Small tables with named rows and columns. After each table, cells are looked up by row and column.

Table zome
columns: tasabev, gili
patof: [21387, 74751]
nakegil: [40505, 81609]
tade: [30349, 74729]
kevibu: [20922, 74377]
migidi: [38157, 64996]
der: [29136, 69440]
kigobu: [43762, 71639]
miveg: [44163, 71029]
sisog: [28494, 71727]
ber: [43161, 68158]
guvag: [29617, 69127]
gat: [30022, 75420]
nurun: [30313, 69264]
sel: [29037, 71680]

What is the tasabev of kevibu in zome?
20922
What is the tasabev of miveg in zome?
44163
What is the tasabev of migidi in zome?
38157
What is the tasabev of ber in zome?
43161
What is the gili of sisog in zome?
71727
What is the tasabev of gat in zome?
30022
What is the tasabev of sel in zome?
29037
What is the gili of gat in zome?
75420
What is the tasabev of patof in zome?
21387
What is the tasabev of guvag in zome?
29617
What is the gili of sel in zome?
71680
What is the tasabev of nurun in zome?
30313
What is the gili of migidi in zome?
64996
What is the gili of guvag in zome?
69127
What is the gili of ber in zome?
68158
What is the gili of tade in zome?
74729

Table vodos
         lakamon    lak    luk
bever      -1.43   5.55  -2.68
retu        0.48   0.30   0.60
rogabo      0.08   0.22   0.82
naseka      0.27   0.60   0.43
fot        -5.71  -0.57  -0.17
vebulat    -0.03   0.85   0.71
mog         0.90   0.75   0.48
sazoz       0.42   0.36   0.65
zesane     -0.53  -0.92   0.77
peg         0.03  -0.48   0.61
vog         0.06   0.74   0.54

lakamon of retu: 0.48
lak of fot: -0.57
lakamon of zesane: -0.53
lakamon of rogabo: 0.08
luk of mog: 0.48
lak of retu: 0.30
lak of mog: 0.75
luk of vog: 0.54
lakamon of naseka: 0.27
lak of rogabo: 0.22
lakamon of vog: 0.06
luk of bever: -2.68
lak of vebulat: 0.85
luk of naseka: 0.43

num =
cols = fadifan, zan, sur, sar, lev, guf, vivim, tevapoz
vizo: [178, 197, 221, 252, 141, 208, 164, 90]
lidapu: [165, 154, 169, 191, 138, 153, 191, 157]
nazepe: [158, 170, 116, 130, 192, 113, 155, 202]
zufado: [148, 119, 144, 237, 167, 235, 117, 63]

What is the guf of vizo in num? 208
What is the tevapoz of vizo in num? 90
What is the lev of lidapu in num? 138
What is the zan of vizo in num? 197
What is the guf of zufado in num? 235
What is the guf of nazepe in num? 113
What is the lev of zufado in num? 167
What is the vivim of lidapu in num? 191
What is the fadifan of nazepe in num? 158
What is the tevapoz of zufado in num? 63
What is the lev of nazepe in num? 192
What is the sur of lidapu in num? 169
What is the fadifan of zufado in num? 148
What is the sar of vizo in num? 252
What is the sar of lidapu in num? 191
What is the zan of lidapu in num? 154
What is the fadifan of lidapu in num? 165
What is the tevapoz of nazepe in num? 202

nimi =
fields: poramag, peb, sul, teniko, migali, rotos, zel, tuvan, pebo, nito
bur: [147, 112, 141, 104, 134, 98, 124, 87, 119, 80]
sisugup: [195, 155, 139, 130, 111, 106, 85, 86, 57, 85]
lemara: [81, 129, 70, 134, 74, 139, 84, 143, 90, 154]
kitasam: [131, 67, 168, 66, 166, 68, 171, 66, 165, 58]
gonu: [129, 97, 136, 98, 135, 100, 137, 100, 125, 103]
lemob: [208, 84, 163, 71, 153, 61, 145, 60, 139, 57]
razatup: [149, 136, 135, 124, 127, 114, 117, 108, 103, 114]

lemara, peb: 129
sisugup, rotos: 106
lemara, teniko: 134
gonu, pebo: 125
sisugup, sul: 139
razatup, nito: 114
kitasam, poramag: 131
bur, nito: 80
lemob, poramag: 208
lemob, peb: 84
bur, rotos: 98
bur, migali: 134
razatup, rotos: 114
gonu, migali: 135
kitasam, peb: 67
razatup, pebo: 103

